Rows with their classes:
[-0.84, 0.12, 2.30, 0.35, 0.73, -0.26, -0.98, 2.31, 0.75, -0.81, -0.31, -1.25, -0.30, -0.07, 0.77, -1.14, 0.38, -0.44, -0.31, 0.28, 2.25, -0.38, -0.50, 0.25, 1.96, 1.70, 0.14, 3.97, -1.13, -1.78, -1.74, 0.38, -2.06, -0.47, 0.81]
W
[-0.09, 0.31, -1.24, 1.07, -1.56, 0.26, -1.22, 0.12, 1.90, 0.45, 0.28, -2.14, -0.32, -0.38, 0.11, -1.13, -1.13, 1.75, 0.06, 1.45, -0.81, 0.00, 0.00, 2.64, -0.79, 0.20, 0.11, -1.63, -0.54, -2.17, -6.92, -1.04, -6.59, -1.89, 0.76]
V
[-1.29, -0.60, 0.29, -2.34, -0.59, 0.37, -0.51, 0.22, 1.68, -0.70, -1.05, -1.49, -0.09, -0.03, -0.79, -0.65, -1.03, 0.43, 0.30, 0.97, -0.14, -0.74, 0.88, 0.65, -0.51, 0.81, 0.44, 0.06, -0.88, 0.01, -3.71, -0.72, -1.81, -1.03, 0.15]
V
[0.67, 0.23, -0.87, 0.20, -1.56, 0.27, -2.32, 1.47, 2.20, -0.07, 0.02, -1.60, 0.80, 0.03, -0.32, -1.34, -2.03, 1.44, 0.42, 0.09, 0.41, 0.79, 1.03, 0.76, -1.88, 0.30, 0.39, -2.37, -0.12, 0.23, -4.60, -0.71, 0.03, -0.84, -1.16]
Y
[-1.09, 1.18, -0.72, 1.29, -0.36, 0.18, -0.43, -2.14, 0.98, 1.02, -0.66, -1.11, 0.10, 0.68, -0.27, -0.30, 0.14, -0.81, -0.12, 0.15, -0.81, 1.31, 0.92, 0.05, 0.42, 0.95, 1.35, -0.84, 1.14, -3.41, -2.21, -1.77, -0.17, -1.40, 0.27]
V
[-0.05, 0.73, -0.98, 0.18, -0.95, -0.09, -2.24, 0.14, 0.94, -1.76, 0.04, -2.62, 1.53, 0.06, 0.42, 0.35, 0.68, 1.22, 0.45, 0.85, -0.95, 0.27, 1.12, 2.25, -2.39, -0.32, 0.63, -0.15, -1.21, -2.98, -3.38, -1.05, -2.24, -1.30, 0.06]
W
[-1.16, 1.09, -0.17, 0.45, -2.51, 0.10, -1.92, -0.69, 1.39, -0.08, -0.30, -1.34, 0.27, -0.48, -0.70, -0.54, -2.05, 0.17, 0.86, 0.24, 0.37, 0.79, 0.22, -1.13, -1.70, -0.18, 0.08, 0.32, -0.72, -0.40, -3.85, 1.65, -0.28, -1.78, -0.65]
V
[0.39, 1.57, -0.32, 0.43, -1.05, 0.12, -2.40, -1.98, 1.88, -0.27, -1.09, -0.12, -0.33, 0.37, 0.64, -1.14, -0.04, 0.99, -0.01, -0.74, -2.54, -0.30, 0.31, -0.94, -0.65, 0.61, -1.48, -0.68, 0.02, -0.99, -2.62, 1.15, 2.16, -0.66, 1.60]
W
[-1.24, 3.38, 0.15, 2.45, -2.53, 0.24, -1.70, 0.96, 1.83, 0.16, -0.02, -5.22, -0.20, 0.16, -0.54, -0.57, -2.33, 2.16, -0.13, 0.37, 0.82, 0.41, 0.44, -1.91, -1.19, 1.25, 1.26, -3.16, -1.88, -4.51, -2.84, -3.75, 0.48, -1.63, 0.93]
V
[0.40, -0.63, -0.07, -1.14, -0.69, -1.28, -2.88, 1.16, 0.36, -1.06, 0.79, -0.92, 0.17, -0.17, -1.48, -0.81, -1.41, 1.79, 1.33, 1.03, 1.34, -0.29, -0.91, 0.90, -0.68, -0.64, -0.97, 2.78, -0.10, -0.29, -5.19, 1.37, -0.71, -1.37, 0.06]
V
[0.26, 0.22, 0.05, 0.52, -0.14, 1.04, 0.71, 0.79, 0.78, -1.20, 0.60, -1.54, -0.65, 0.34, 1.19, -1.01, 0.84, 1.00, -1.87, 0.84, 0.14, 0.95, 0.22, -0.51, -1.51, 1.82, 1.03, -3.67, -1.05, -1.00, -3.32, -1.32, -0.88, 0.44, 0.89]
W
[-0.01, 0.64, -0.30, -0.31, 0.20, -1.28, -2.37, 2.15, -0.06, -0.48, -0.46, -1.49, 0.23, -0.08, -1.52, -0.72, -1.61, 0.78, 2.17, -0.02, 1.83, -0.08, -2.09, -0.78, -1.01, -1.66, 0.32, 2.55, -1.06, -0.18, 0.03, 0.25, 2.64, -2.40, 0.91]
Y
[-0.44, -0.89, 0.32, 0.61, -2.66, -0.48, -1.74, -1.11, 2.28, 0.24, 1.09, -1.07, 0.40, -0.04, -0.02, -0.16, -0.11, 0.62, 1.52, 0.49, 0.72, -0.58, 1.08, 0.74, -0.85, 0.12, 1.35, -2.71, 1.52, -0.95, -4.09, -0.84, -0.31, -2.17, -0.85]
Y
[-0.03, 1.12, -0.49, 0.23, -0.28, 1.26, -2.53, -0.89, 0.08, -1.48, -0.49, -1.00, -0.77, -0.34, -0.33, -1.23, -2.15, 1.05, 0.36, 0.54, -2.37, -0.95, 1.17, 0.67, -0.17, -1.69, 1.02, -0.46, -0.13, -1.03, 1.24, -2.51, -1.89, -1.23, -0.59]
V
[0.77, 0.63, -0.14, -0.51, -1.35, -0.62, -1.68, 0.57, 0.27, -0.97, 1.07, -1.35, -0.78, 0.23, -2.33, 0.74, -1.83, 1.80, -0.17, 0.17, -2.18, 0.08, 1.61, -0.04, -1.68, 0.26, -0.41, -1.24, 0.41, -2.30, -5.44, -1.58, -1.88, -0.96, -0.30]
Y
[-0.20, 0.09, -1.17, 0.22, -1.89, -0.67, -0.63, 0.86, -0.01, 1.49, -0.39, -1.05, 0.06, -0.29, -1.20, 0.10, -2.01, 1.64, -0.23, 1.63, -1.93, 0.00, 0.64, 0.83, -0.42, 1.02, -0.04, -2.61, 0.33, -0.59, -1.25, -3.65, 2.10, -1.06, -0.52]
Y
[-0.78, 0.95, -0.87, 0.54, -0.71, -0.79, -1.02, -0.45, -0.29, 0.94, -0.40, -1.10, -0.40, -0.38, -0.89, -0.01, -0.94, 1.05, 1.16, -0.40, -0.98, -0.49, -0.40, 3.74, 0.05, -0.58, 2.17, 0.01, -0.89, -1.94, -1.52, -0.54, 1.24, -1.03, 1.08]
Y
[0.19, 0.04, 0.22, 1.89, -0.37, 1.12, -2.04, 2.71, 1.02, 0.76, 0.13, -0.95, 0.02, -0.05, -1.61, -1.31, -3.42, -0.05, -1.90, -1.91, -0.18, 0.03, 1.65, -0.74, 0.63, 2.19, -0.49, -2.82, -0.51, -1.07, -4.31, -2.34, 0.11, -0.68, 1.39]
V
[-1.03, 1.58, -0.84, 0.38, -0.48, -0.17, -2.21, 0.39, 0.64, -0.59, 1.11, -0.76, -0.52, 0.22, -0.33, 0.15, 0.96, 0.33, 1.00, 0.94, 2.21, 1.16, 0.61, -0.88, -0.09, 1.08, 2.06, -1.15, 0.08, -2.96, -2.01, -1.34, 0.07, -1.29, -0.26]
Y
[-0.38, -0.05, 0.17, -0.44, -0.62, 0.76, -1.91, -0.07, 0.66, -0.47, 1.65, -1.25, -0.56, 0.74, 0.00, -0.78, -2.34, 1.28, 0.49, 0.24, -1.60, 0.04, -0.39, 0.17, -2.22, -0.41, 0.72, -4.08, -0.89, -2.20, -3.24, -1.69, 2.81, -0.50, 1.99]
W
[0.02, 0.57, -0.30, 0.06, 0.34, -0.44, -1.74, 0.49, -0.31, -1.13, -0.76, 1.24, 0.24, 0.75, -2.15, -0.74, -2.60, 0.18, -0.57, 0.22, -2.17, -0.20, 0.85, -0.50, 0.58, -2.55, -0.20, 0.96, -0.70, -1.35, -2.96, -0.49, -2.08, -0.96, 2.17]
W
[-0.55, -0.13, -0.33, 1.12, -0.55, -1.02, -2.42, 0.78, 0.07, -0.30, 1.06, -1.58, -0.60, 1.06, 0.40, -1.37, -2.38, 0.92, 0.99, 0.57, 0.51, -0.69, -1.12, 0.40, -1.65, 0.02, 2.39, -0.81, -0.36, -5.34, -1.00, -0.65, 3.66, -1.32, 2.69]
Y
[3.18, 0.74, -1.56, 0.18, -1.62, 0.31, -1.59, 0.56, -0.13, 0.06, 1.26, -1.38, -0.41, 0.43, -1.19, -0.89, 0.37, 0.57, -0.04, 0.84, -2.46, 0.52, 0.30, 0.01, -2.87, -1.23, 0.41, -4.46, -0.75, -2.00, -3.81, -1.45, -0.46, 0.53, -0.57]
Y
[-0.62, 0.79, -0.28, 0.92, -0.88, 0.53, -2.22, 0.93, 1.99, 0.46, -0.19, -3.53, -0.80, -0.37, -2.32, 0.40, -1.88, 1.65, -1.30, 1.19, -0.34, -0.11, 0.45, -0.69, -0.36, 0.49, 0.68, -1.24, -1.36, -3.18, 0.03, -3.36, -1.98, -2.20, 0.75]
V
[0.80, 1.27, -1.38, 1.04, -0.41, 0.27, -1.38, 0.08, 1.31, -0.43, -0.63, -1.96, 0.36, -0.40, -1.51, -1.19, -2.38, 1.87, 0.45, 1.39, 1.22, -0.08, 0.55, 2.11, -0.37, 0.48, 0.86, 0.07, -0.46, -2.10, -4.27, -1.29, -1.20, -0.88, 2.36]
V
[-0.10, 0.20, -0.47, 0.99, -2.82, -0.19, -2.33, -1.24, 0.62, 0.28, -0.60, 0.06, -0.58, -0.19, -1.52, -0.85, 0.24, 1.67, 0.10, 3.78, -4.07, -0.42, 0.60, -0.98, -1.56, -0.66, -1.05, -1.32, 0.09, -2.35, -1.89, -3.24, 0.68, -1.43, 1.24]
Y
[0.41, 0.88, -0.74, 0.53, -0.41, 0.57, -1.48, 0.07, -2.90, 0.12, 1.24, -1.56, 0.28, 0.47, 0.53, -1.11, -1.80, 0.87, 0.49, 0.13, -2.21, 0.46, 0.22, 0.51, -2.80, -0.93, 0.33, -4.06, -0.35, -1.85, -3.68, -0.67, 1.02, -2.10, 1.87]
W
[0.47, 0.36, -0.40, -0.43, -1.92, -0.21, -5.87, 1.38, 1.76, -0.24, 0.20, -2.18, 0.18, -0.45, -0.23, -0.96, -1.34, 5.02, 1.14, 0.19, 0.78, -0.15, -1.48, -0.10, -3.42, -0.91, 0.99, -1.03, -1.98, -1.75, -2.56, -1.88, -0.27, -0.69, -0.47]
V
[-1.11, 1.38, -0.53, -1.02, -0.62, -0.12, -0.18, 1.16, 1.70, 1.03, -0.66, -1.39, 0.51, -0.92, 1.75, 1.14, -1.23, 0.61, 0.59, 0.92, -1.53, -1.72, 1.61, -1.64, 0.12, -2.94, 0.10, 0.30, -1.40, -0.46, 0.85, -1.56, -1.30, -1.17, -1.59]
Y
[-0.68, 0.73, 0.82, 1.38, -2.52, 0.59, -1.65, -0.23, 1.43, 0.73, -0.85, -1.53, -0.58, 0.46, 0.14, -1.04, 0.24, 1.32, -0.65, -0.30, -1.21, -2.39, 0.05, -1.13, 0.16, 2.26, 1.15, -1.53, -1.29, -2.76, -2.86, -1.89, 0.83, -1.21, -0.71]
V
[-1.10, 1.31, -0.41, -0.06, -0.22, 0.30, -1.11, 0.70, 0.51, -0.55, -1.01, -1.42, -0.62, 0.34, -0.83, 0.12, -1.78, 1.50, 0.81, -0.46, 0.71, 0.03, -0.55, -0.72, -0.62, 0.14, 0.80, 0.62, -1.38, -0.68, -1.04, -1.05, 0.50, -0.65, 1.46]
W
[-0.15, 0.86, -1.52, -0.28, -0.98, 0.36, -0.98, 1.03, 0.38, 0.29, -0.11, -0.15, -0.52, 0.24, 0.49, -0.88, -1.82, 2.71, -1.38, 1.69, -2.58, -0.51, -2.12, 2.73, -1.49, 0.40, -0.76, -0.57, 0.17, 1.07, -7.55, -0.13, -1.63, -1.12, 1.17]
Y
[0.67, 1.24, 1.27, 0.50, 1.24, 0.23, -1.28, -0.27, 0.25, 0.32, -0.54, -0.84, -0.64, 0.48, 0.61, -1.29, -0.51, 0.82, 0.30, 0.19, -3.23, -1.34, 1.51, -0.12, -1.72, -1.68, 0.40, -2.41, -0.40, -0.19, 0.48, -1.02, -1.41, 0.21, -0.09]
W
[-1.66, 2.95, -1.13, 0.37, -0.28, 0.79, -2.86, -0.30, 0.48, 0.57, -2.02, -0.60, -0.04, -0.48, -0.84, -0.57, -0.51, 0.11, 1.16, -0.15, -4.74, -0.56, -1.62, -2.12, 4.76, -3.08, 1.89, 0.36, -0.60, -1.28, 4.16, -0.80, 5.54, -2.13, 0.89]
W
[-1.13, 2.46, -2.49, 0.35, -2.64, -1.52, -4.08, -0.28, 2.75, -0.26, -0.96, -4.12, -0.15, 0.14, -0.61, -1.98, -4.21, 2.39, 1.65, 1.01, -1.67, -0.69, -0.76, -1.30, -4.41, -2.84, 1.22, -4.59, -3.26, -2.13, -2.89, -3.67, 1.17, -2.94, 0.83]
W
[-0.20, -1.26, 1.15, -0.57, 0.01, 0.28, 0.28, -0.41, 0.61, -0.25, 0.10, -1.97, 0.05, -1.37, -0.46, -0.12, -0.14, -0.84, -0.02, 0.52, 2.39, -0.15, 1.46, 1.64, 1.87, 1.47, -0.71, 1.12, 1.02, 1.21, -0.28, -0.35, -4.85, -1.42, 0.06]
V
[0.06, 2.72, 0.03, 1.73, -2.69, 0.91, -2.59, -2.91, 2.06, -1.76, -0.08, -0.60, 0.17, 0.15, 0.26, -1.09, 0.99, 0.96, 0.81, 0.58, -4.82, -0.91, 0.22, -0.88, -1.24, -0.48, 0.12, 0.22, -1.31, 0.01, -2.84, 0.06, 0.21, -0.31, -0.28]
V
[-2.16, 0.19, -0.76, -0.48, -1.22, -1.07, -0.92, -0.78, 1.67, 0.26, 0.43, -1.23, 0.06, -0.17, 0.49, 0.86, -1.11, 2.28, -0.08, 2.36, -0.03, -0.08, -0.30, 0.83, -0.64, -0.19, 1.10, -0.56, -0.90, -2.18, -1.82, -1.87, 0.41, -2.00, 1.86]
W
[-1.48, 1.58, -0.11, 0.92, 1.18, 0.45, -1.09, 0.83, 0.79, 0.81, -1.14, -1.66, -0.28, -0.39, -0.41, -0.17, -2.60, 1.19, -0.33, 0.46, -0.89, -0.46, 0.46, -1.25, -0.48, -1.05, 0.15, -1.74, -1.81, -0.79, 1.94, -1.71, -1.78, -1.62, 0.95]
W
[1.65, 0.76, 0.03, 0.75, 0.09, -0.42, 0.32, 1.47, 0.12, -0.56, -2.22, -2.31, -1.09, 0.39, 0.23, -0.05, -1.63, 3.24, -0.42, 1.56, 0.37, 0.23, -0.92, 2.48, -1.59, 0.90, -0.47, -0.16, -0.37, -2.38, -4.62, -1.54, -2.37, -1.66, 0.28]
V
[-0.28, 1.05, -0.61, 0.62, -1.20, 1.62, -1.27, 0.14, 0.61, -0.19, 0.15, -0.94, 0.03, 0.12, 0.58, -3.36, -1.49, 1.49, -0.57, 0.27, -0.95, 0.25, 1.10, 1.89, -1.21, 1.20, 0.29, -1.10, -0.32, -2.04, -7.06, -1.85, -4.32, -1.68, 0.30]
V
[-0.34, 0.28, -0.65, -0.98, -1.32, -0.49, -1.56, 0.67, 1.08, -0.09, 0.78, -2.04, 3.03, -0.22, 4.57, -0.23, -1.32, 1.01, 1.24, 1.60, 2.56, 0.13, -0.31, -0.25, -1.13, 1.23, -0.80, -2.07, -1.21, -1.91, -3.73, -1.91, -0.76, -1.26, 0.87]
V
[-0.08, -0.37, 0.39, 0.13, -0.97, -0.31, 0.86, -0.39, 1.10, 0.56, -1.15, -1.12, 0.05, 0.76, 0.61, -0.05, -0.62, 0.32, -0.32, 2.08, 3.61, 0.20, 0.99, 2.01, 0.36, 2.29, 0.22, -1.41, -0.40, -1.09, -2.21, -2.20, -5.43, -7.15, -0.75]
V
[0.70, 0.33, -0.56, -0.48, -1.01, 0.36, -2.54, 0.25, 0.66, -1.15, -1.49, 0.07, -0.22, -0.18, -0.14, -1.39, -0.05, 1.23, 0.77, 0.22, -4.83, -0.07, 1.11, -0.23, -2.07, -2.44, -0.02, -2.92, 0.17, -0.01, -5.12, 0.09, -1.04, -0.87, -1.31]
Y
[-0.47, 1.70, -0.36, 0.86, -0.51, 1.64, 0.35, -1.24, 0.85, -0.64, -1.38, -1.23, 0.31, -0.60, -0.64, -0.12, -2.44, 1.70, 0.54, -0.95, -0.47, -0.70, 1.72, -0.87, 0.16, -1.96, -1.23, -0.14, -0.34, 0.53, -1.05, -2.12, -6.24, -0.68, -1.23]
Y

Rows, each with its class:
[-0.16, -0.90, -1.39, -0.02, -0.11, -1.54, 0.35, -1.07, -0.03, -0.24, 0.28, -0.92, -0.87, -0.38, 0.04, -0.31, 0.38, -0.06, -0.04, -1.76, -0.40, 0.01, 0.68, -0.25, -0.27, -0.23, 0.44, -0.79, -0.15, -1.00, -0.66, 0.74, 0.38, -0.33, 0.41]
(47)
[0.28, 0.03, 0.25, 0.78, 0.56, -1.55, 0.67, -0.75, -1.06, 1.88, -0.17, 0.43, -0.32, -0.01, 0.37, 0.09, -1.25, 0.23, 0.26, -0.40, 0.98, 0.04, 0.69, -0.49, 0.44, 1.25, 1.16, -0.61, 0.21, -2.21, -0.41, -0.30, -0.54, 0.63, 0.05]
(47)
[0.69, 0.54, 1.18, 1.56, 1.48, 0.16, -0.29, 0.62, -0.89, 1.13, 0.32, 1.05, 0.30, -0.15, -0.49, -0.89, -1.28, 0.58, 0.17, 0.30, -0.40, 0.74, -0.63, 0.23, 0.36, 0.81, 0.95, -0.48, -0.38, -2.61, 0.82, 0.45, -0.86, 0.08, 0.07]
(46)
[0.09, -0.93, -1.29, 0.70, -0.14, 0.69, 0.33, 0.18, 0.62, -0.96, 0.10, 0.20, 0.78, 0.30, -0.66, 1.76, 0.65, 0.86, -0.40, 0.21, 0.38, -0.22, -1.20, 0.40, 0.56, 0.13, 0.39, -1.38, -0.54, 0.59, -0.64, 2.76, -0.13, -0.31, -0.15]
(46)
[0.20, 0.48, 0.07, 1.20, -1.85, 0.36, 0.58, 0.20, 0.08, -0.07, 0.43, 1.30, 0.65, -0.82, -0.66, -1.05, 0.21, 0.77, -0.28, 0.68, 0.09, -0.30, -0.48, 0.42, 1.05, 0.31, -0.12, -0.44, -0.42, -0.16, 0.25, 1.77, -0.73, -0.75, 0.28]
(46)
[1.18, 1.04, -0.69, 0.89, 0.04, 1.01, -1.55, 0.12, -0.20, 0.71, -0.40, 0.73, 0.71, 0.59, 0.19, -1.65, 0.21, 1.08, 0.26, 1.29, -0.26, -0.50, -0.43, 0.71, 1.24, 1.17, 0.37, -0.76, -0.30, -0.07, 0.26, 1.97, -0.40, 0.04, -0.03]
(46)
